Each row, then roughly how far along a hidden order it lies, from 0 to 10:
In the rows, 128 means zero.
[112 132 116 131 127 136 139 141 137 127 136 100 113 144 160 123 117 123
 126 149 147 137 119 124 131 143 150 139 201 113 129 141 131  89 135 116
 142 114  97  79 111 115 135 122 129 134 121 128 177 157 130 123  71 109
 130 129 133  34 111 148 190 137 137 144 168 148 128 106 153 150 112  76
 167 146  73 137  99 113 143 121] : 6
[114 119 129 127 130  47 125  89 111 119 132 120 128 135 147  92 145 106
 124 134 111 129 132 127 145 123 136 133 124  99 126 152 102  95 162 145
 148 141 149 135 125 129  88 125 114 146 134 130 122  98 149 107 148 214
 123 136 129 159  89 120 153 126 145 107 159 108 114 143 172  90 130 162
 145 112  94 130 126 123 107 127] : 4
[129 150 135 131 130  84 158 101 141 112 126 107 118 141 129  95 138 118
 130 144 125 112 160 123 160 136 145 121  48 117 117 135 128  97 131 141
 143 125 164 111 117 142 126 122 111 171 130 129 137 106 152 115 123 153
 127 139 143 150 131 142 137 119 142 123 193 113 104 134 163  99 161 148
 142 130 107 124 151 130 118 122] : 4
[136 119 116 139 117 178 139 160 143 126 127 145 118 138 122 156 122 147
 132 132 150 129  92 119 111 119 125 118  17 177 129 113 137 139 100 110
  98 137 141 148 139 155 132 129 134 117 132 134 131 160 109 143 101 148
  98 119 133 196 127 147  96 119  95 135  61 113 116 109 140 114 178 171
 168 143 118 127  82 124 131 128] : 3
[115  97 122 128 132  66  99 103 104 134 137 135 131 117 145 123 142 114
 128 122  98 147  99 139 124 107 107 144 196  90 141 160 106 109 169 139
 140 138 113 149 128  86  94 130 132 147 130 124 107 103 127 120 155 255
 127 129 130 105  92  91 163 137 136 113 132 126 125 156 139 112  74 131
 128 105 110 148 130 123 119 137] : 4
[136 147 125 141 128  74 169 131 136 114 125 105  91 143  50 111 129 137
 123 137 119 112 192  94 183 118 137  91 125 137 130 132 134 110 135 144
 130 133 145 131 123 144  96 123 122 137 133 144 126 125 148 126 111  31
 130 116 135 143 127 163 154 123 109 145 158 118 163 140 146 133 151 132
 134 128 113 122 123 125 130 128] : 6
[128 135 123 121 122 171 122 119 135 132 137 148 130 118 167 115 138 143
 132 124 145 151 137 114  97 157 128 154   9 137 126 110 119 128 103 118
 128 122 142  86 139 181 150 133 129  76 131 131 146 157 110 126 124 255
 101 142 134 157  97 119  59 119 144 105 107 105  94 128 123 108 170 216
 124 119 100 118 148 129 124 119] : 4
[113 115 110 134 127 102 124 117 137 130 143 121  98 125 167 114 143 140
 131 135 116 162 143 119 128 130 127 150 165 110 147 146 125  94 159 129
 156 113 112  94 116  98 121 130 120 159 122 131 158 140 122 128 105 255
 118 137 150  22  77  99 156 136 150 122 168 127 113 117 148 119 103 141
 131 115  71 152 156 113 133 132] : 5
[140 137 138 136 134  51 154 123 117 116 118 121 131 140  83 109 126 109
 124 132 120  94 139 114 157 120 140 104 110 122 108 134 124 128 136 140
 117 148 154 149 131 163 110 123 132  96 137 133 105 104 147 118 158   1
 134 121 112 255 154 159 134 120 109 134 120 121 148 157 134 124 137 133
 134 137 164 118  99 135 117 124] : 4
[140 126 124 138 118 149 132 130 136 125 126 150 123 123 114 142 136 144
 132 123 138 128 114 117 119 121 120 124   1 160 130 108 130 152 100 127
 103 138 162 147 141 162 120 131 128 113 137 133 114 150 115 140 137 231
  95 124 138 201 134 135  52 113  91 122  79 102 109 123 139  95 199 205
 138 125 119 118 111 132 120 131] : 2
[124 149 126 119 126 108 142 102 133 124 135 117 122 129 188 100 137 122
 129 136 147 142 175  95 123 167 155 154  20 112 109 125 109  98 117 128
 148 132 141  59 128 221 169 128 125  39 129 138 155 173 127 107 125  85
 115 147 132 180  94 145  60 119 166 106 151 107  96 156 140 121 170 191
 137 127  95 104 143 126 127 109] : 6
[135 128 122 136 130  61 124 111 126 134 130 131  98 115  92 119 142 141
 129 115  86 145 178 119 145 106 109 128 182 102 138 140 129 131 147 143
 140 126 126 138 127 111 108 132 128 141 128 132 110 105 133 131 154 226
 134 126 138 118 106  96 156 131 142 120 157 129 145 167  98 115  68 130
  84  99 156 146 178 130 130 140] : 4
[134 134 131 141 141  49 145 120 128 128 122 108 107 141 122 125 127 115
 125 137 106 129 157 121 156 112 137 127 243  85 118 153 136 105 167 132
 143 124 117 108 108 115 135 125 128 161 122 130 132 110 138 120 141   1
 149 129 132 146 139 122 209 136 161 134 193 144 151 158 125 139  64  73
 113 122 158 143 149 130 123 131] : 4
[133 150 145 117 139  85 131  99 114 129 121 117 147 128 146 117 127  98
 125 127 123 113  41 126 132 145 140 140 157  86 103 136 121 122 126 135
 146 132 123  78 119 161 167 128 134  84 125 125 134 115 135 108 179   1
 156 140 114 194 152 127 118 127 173 116 149 139 132 169 103 149 107 101
 101 126 181 114 165 138 123 119] : 6
[135 139 114 137 123 188 145 150 165 133 133 115  95 130 134 138 125 162
 132 139 145 149 154 108 122 132 131 133 109 148 137 109 157 123 113 111
 132 100 118  93 115 125 162 129 128 152 119 131 173 160 110 144  68 244
 119 130 149  25 127 130 131 130 141 148 141 142 122 104 121 141 135 114
 132 138 104 143 150 121 147 128] : 5
[114 139 125 108 134 103 117 119 119 135 139 103 131 121 136  97 125 118
 122 129 119 146 182 124 132 153 138 137 255 104 130 140 115  99 153 137
 157 121  80  77 119 150 140 127 134  88 121 137 149 140 137 115 105 124
 153 133 113  17 101 125 172 141 166 128 173 146 157 135 112 202  62  70
 101 128 105 118 142 122 145 122] : 10
[109  99 125 113 128  91  91 119  89 135 137 146 153 120 148 125 128 103
 121 118 117 141  59 152 107 122 114 137 200 118 134 150  92 121 167 136
 127 148  96 155 143 119  65 130 137  78 132 126 111 115 129 118 164 183
 127 125 107 125  94 115 151 138 108 105  83 124 134 134 144 143  86 117
 141 120  94 126  88 122 120 129] : 6
[120 126 136 111 133  98  93 109  91 134 129 144 164 111 128 130 130  99
 122 110 112 127 101 150 116 124 113 131 203 108 124 141  95 141 141 143
 130 150 108 157 142 139 101 132 141  72 133 131  94 110 137 120 178  51
 143 126 101 177 122 114 117 134 122 106  94 125 141 151 113 141  88 119
 106 120 146 111 112 133 119 127] : 7
[127 156 120 119 121 161 144 148 146 131 136 111 111 117  84 106 116 151
 125 130 151 143 223  99 140 160 136 115 126 160 131 102 132 127 100 132
 130 118 106  74 130 186 153 128 133  68 124 152 153 169 126 132  83 102
 139 123 128  55 120 154 106 128 122 148 133 139 163 119 105 180 142 122
 118 139 118 102 134 126 156 117] : 10
[118 103 122 137 126 137 129 150 116 125 125 129 135 151 154 163 112 105
 125 139 141 115  34 145 111 110 135 126 190 127 121 145 125 102 143 107
 107 142 112 148 125  97 104 125 137 136 130 124 131 127 123 125 127   1
 119 118 118 187 129 144 184 134  91 134  95 133 126 107 162 122 124  91
 183 152 118 140  50 120 120 126] : 3
[ 98 113 115 115 122 150 111 141 118 132 137 114 130 122 169 110 122 120
 125 135 146 145 129 139 112 156 138 138 175 126 143 137 108  95 143 126
 150 130  86  98 128 133 119 128 125  99 123 136 157 138 132 122  81 255
 123 129 122  17  79 137 154 136 124 126 123 133 123  98 152 147 129 113
 159 140  45 121  97 111 141 122] : 9
[111 124 118 123 118 132 130 120 126 120 140 124 123 133 137  95 139 122
 126 135 145 137 144 114 132 149 141 122  47 151 137 126 110 104 127 139
 131 136 135 128 139 169  99 126 116 109 134 138 140 132 138 123  98 255
 106 129 131 110  86 148 107 122 107 112 112 102 109 109 178 111 184 189
 162 131  47 111  96 117 127 120] : 7
[122 123 126 114 125  96 106 113 104 131 134 145 146 107 104 113 136 123
 122 108 117 142 153 121 121 146 114 121 101 143 131 120  97 147 126 146
 129 149 122 149 157 185 107 132 134  49 139 137  97 127 128 121 162 192
 124 125 111 189  94 133  76 124 103 105  83 105 147 146 115 133 139 178
 112 114 115 103 115 132 120 127] : 8
[125 136 133 122 129  29 134 110 106 123 127 116 125 114  54  94 139 114
 122 117 103 124 200 112 167 125 124 106 163 131 129 133 108 129 140 166
 135 144 131 150 133 158  90 128 130 104 135 142  90 101 150 121 157 111
 142 122 122 132 110 135 131 126 118 118 151 113 168 166 119 147 114 143
 112 109 130 110 134 132 125 130] : 8
[110 118 125 115 127 135 115 154 105 131 133 120 150 123  94 123 110 108
 119 122 135 122 119 143 130 132 125 111 249 137 132 135 105 133 144 133
 117 144  85 152 140 129 107 127 141  88 130 136 107 122 134 124 124   1
 146 113  97 101 125 150 169 136  85 133  94 139 165 116 125 174 104  85
 144 145 119 112  65 125 135 125] : 9
[153 152 136 127 130 155 132 124 135 133 121 141 133 116 143 140 130 141
 133 119 140 129 142 110 102 146 128 144  41 127 109 108 140 147  92 116
 123 126 141  93 133 182 186 133 139  60 127 128 139 160 108 131 161   1
 130 139 127 224 150 123  43 120 152 122 110 125 121 164  69 130 136 161
  95 124 186 115 175 141 127 119] : 4
[128 108 133 135 132  55 123 114 104 122 123 136 142 141 154 137 132  96
 124 128 108 104  56 143 126 102 130 126 132 106 118 156 108 119 158 133
 118 155 144 175 134 132  81 125 126 133 137 122  97  95 134 115 172  50
 117 127 120 255 122 129 145 126 110 111 106 110 114 147 167  95 139 157
 156 121 139 139  88 130  99 130] : 1
[114 127 118 110 118 114 112 120 115 131 142 131 133 111 123  96 136 129
 123 117 137 152 158 113 123 157 123 125  79 150 141 122  94 125 122 146
 135 142 116 129 148 198 110 132 129  62 135 144 126 141 133 124 117 249
 114 126 123  98  71 134  76 126  97 105  92 102 132 129 138 138 152 191
 135 122  60 102 106 119 135 121] : 9
[133 140 109 130 120 204 136 166 152 138 137 128 105 118 126 136 122 165
 131 128 151 155 171  98 112 149 123 136  97 158 137 103 145 134 102 114
 124 110 103  84 127 156 162 130 135  94 123 137 166 184 106 143  76 255
 117 126 138  40 111 135  95 130 122 144 108 137 142 110 102 147 131 134
 122 133 107 127 137 121 152 126] : 7
[133 148 120 133 128 120 160 153 146 122 130 100 103 136  70 118 119 140
 124 140 134 122 211 100 163 138 143 101 180 148 128 113 140 110 121 133
 128 123 115 108 123 148 127 122 133 118 124 141 147 150 137 130  92   1
 142 114 128  67 112 167 165 130 117 155 162 143 175 123 125 163 130  92
 134 147 127 119 115 125 148 122] : 8
[107 138 129 118 128 148 129 119 132 125 136 110 138 137 196 106 124 110
 127 145 156 133 140 131 121 162 159 152 134 117 124 131 121  86 133 119
 151 121 117  68 118 156 152 122 120 112 123 126 174 151 140 110  85 166
 129 143 125  65 110 146 133 129 165 128 164 134 104 112 156 141 145 117
 149 140  73 117 133 119 132 112] : 7
[136 147 116 123 128 145 131 146 142 142 137 120 114 111 125 132 120 150
 126 125 134 160 211  90 117 154 129 144 176 127 128 115 134 133 114 117
 146 108  85  63 124 176 183 131 147  48 119 139 169 190 108 134 111  51
 137 129 123  61 128 124 111 131 152 141 132 149 156 145  76 184  79 100
  95 126 152 117 170 127 149 121] : 9
[124 124 136 116 124 149 109 114 113 128 130 148 154 123 181 123 133 114
 129 121 147 130  88 133 101 153 132 140  39 139 117 124  99 138 112 127
 118 144 141 127 145 182 134 131 128  62 136 127 113 148 123 117 145 132
 112 129 114 226 121 135  49 119 121  99  77 103  97 135 132 109 175 194
 139 128 117 104 113 134 116 117] : 5
[121 123 115 122 129  74 116 127 117 138 144 122 108 107  91 108 133 139
 121 112 100 160 204 114 143 129 110 122 227 117 147 140 111 123 155 148
 150 126  88 119 127 141 118 133 137  92 126 141 129 124 130 127 127 249
 140 121 128  54  86 109 154 138 135 122 140 135 173 153 103 161  68 107
  97 109 114 130 147 122 145 132] : 9
[123 109 114 138 129  56 122 121 124 132 139 126 106 122 107 116 145 138
 126 125  90 147 152 119 150 104 116 125 185 116 148 156 131 109 163 144
 141 130 119 143 124  83  88 129 124 183 126 132 126 101 132 130 124 255
 122 121 146  61  84 106 176 136 127 124 153 125 146 135 140 120  86 130
 116 102  98 151 126 120 127 141] : 4
[119 124 109 118 115 170 121 164 131 135 144 133 124 118 110 127 118 142
 125 124 151 156 147 118 110 148 120 126 108 168 140 111 114 132 117 127
 115 133  93 116 146 180 132 131 138  53 130 146 141 165 115 136  88 246
 111 117 122  85  91 152  95 133  87 127  62 121 149 112 128 157 157 147
 149 141  80 112  87 118 144 120] : 8
[136 138 130 149 130 136 164 129 149 115 118 117 106 159 152 145 125 127
 133 151 139 105 123 118 141 110 151 124  59 119 111 134 152 110 129 113
 123 119 168 119 113 107 134 121 117 180 128 118 142 129 127 126 110  14
 117 133 147 192 159 148 145 117 131 145 160 128  98 118 159  90 178 128
 164 141 144 142 122 130 114 124] : 0
[138 140 114 135 126  97 143 114 150 132 135 127  87 114 108 109 147 163
 131 124 111 157 220  93 145 128 123 133  75 131 139 111 133 122 114 142
 148 116 142 101 124 144 132 132 121 138 127 137 141 144 120 136 110 255
 116 132 152  73  94 108 101 124 146 123 163 122 135 151 109 119 130 185
  96 102 113 136 188 124 139 135] : 5
[150 120 131 152 136 117 143 121 139 127 113 135 108 146 162 165 127 128
 131 138 114 116  83 129 127  92 128 143 109  95 114 145 158 127 141 108
 120 117 150 122 109  81 146 126 125 199 122 111 136 121 111 132 148  50
 122 134 147 179 160 109 172 128 155 137 163 140 108 145 126  93  98 107
 126 127 192 164 155 132 115 136] : 0
[136 124 112 132 123 187 122 174 137 140 131 138 119 121 116 169 110 146
 126 124 142 144 127 120 105 122 114 129 170 157 134 113 140 148 118 107
 113 123  89 115 135 133 145 131 147  86 124 135 140 167  97 146 102  50
 125 115 121 105 128 139 132 134 100 144  79 147 155 116  87 169 107  95
 131 141 136 136 102 124 144 129] : 6
[150 122 131 146 137  72 147 143 123 126 108 126 115 138  81 158 117 124
 126 127 107 106 110 123 145  94 121 112 200 116 114 145 141 137 141 129
 116 137 131 159 124 123 122 125 137 119 131 129 112 107 128 129 164   1
 141 114 117 236 166 134 181 127 109 142 123 144 166 152 111 130  87  81
 126 131 191 145 106 138 119 134] : 3
[138 123 123 134 123 194 136 156 133 128 125 140 134 140 142 170 111 130
 130 131 161 122  64 123  97 131 127 127  74 159 118 110 136 144 101 104
  98 135 128 129 140 148 144 128 138  91 132 129 138 164 114 136 113   1
 110 122 120 218 139 158 102 120  93 137  60 126 119 112 134 129 180 138
 166 153 134 124  77 126 128 119] : 3
[110 117 128 126 132  69 114  92 117 125 134 119 125 132 156 104 145 110
 125 132 104 134 125 141 141 122 129 139 176  91 138 157 110  98 168 143
 150 128 140 134 118  87  92 127 114 185 127 124 125  93 143 114 134 255
 128 140 134  85  93  99 175 133 155 109 180 120 109 132 160 103  93 133
 126 110  86 143 185 121 117 133] : 4
[132 160 129 113 126 149 129 123 144 135 132 125 120 108 107 105 131 141
 129 119 145 145 225 102 126 167 131 136  97 130 125 102 126 139  95 135
 141 114 120  78 129 178 181 133 134  76 125 134 146 158 128 129 119 140
 137 137 127  83 130 130  66 126 157 126 147 132 145 143  83 168 115 146
  84 122 137 100 187 133 146 119] : 9
[149 124 130 149 136 103 148 149 131 125 114 129 118 145 111 169 112 120
 125 133 118 108  76 132 136  89 128 115 188 111 113 143 147 131 140 116
 108 132 131 154 122  94 126 124 137 163 127 120 116 111 121 133 159   1
 137 116 125 204 174 133 184 129  95 153 117 145 149 136 124 135  93  72
 144 141 190 150 103 133 123 132] : 1
[138 138 138 124 134  71 118  87 122 133 127 138 133 111 121 102 147 125
 129 116 101 132 169 122 131 131 120 139  91  94 119 135 113 141 129 147
 143 133 153 128 131 150 136 134 126 104 130 123 106 110 134 119 185 131
 133 140 130 199 126  99  94 123 160 102 145 116 124 181 104 110 114 174
  86  98 166 119 181 139 116 130] : 4
[144 158 126 130 127 181 154 156 155 130 126 120 112 127 111 127 117 149
 130 133 156 134 184  98 127 155 137 125  94 141 117  99 148 134  90 115
 121 113 123  75 120 182 188 128 135  79 123 134 161 178 119 135 105   1
 136 128 127 112 146 147  79 123 133 147 136 141 142 127  93 167 137 113
 123 140 163 112 150 132 146 117] : 7
[147 124 130 141 134  97 123 106 132 134 123 151 108 119 138 142 144 141
 134 118 102 140 126 120 125 107 110 145  71 103 128 137 141 148 131 130
 134 120 155 131 122 104 135 135 126 159 128 120 117 117 110 132 162 245
 121 136 144 185 132  90 101 122 157 119 138 119 120 165  98  89  97 176
  90 101 175 151 183 136 115 139] : 1
[121 128 115 144 126  99 146 123 141 118 135 114 102 147 200 124 135 124
 132 153 137 142 105 113 125 131 153 156  71 114 125 145 133  83 144 115
 143 121 146  90 110 111 133 121 115 168 124 123 163 141 126 118 100 226
 104 139 148 132 102 126 156 127 148 122 167 120  86 116 180  86 167 160
 174 132  77 146 110 116 118 123] : 1
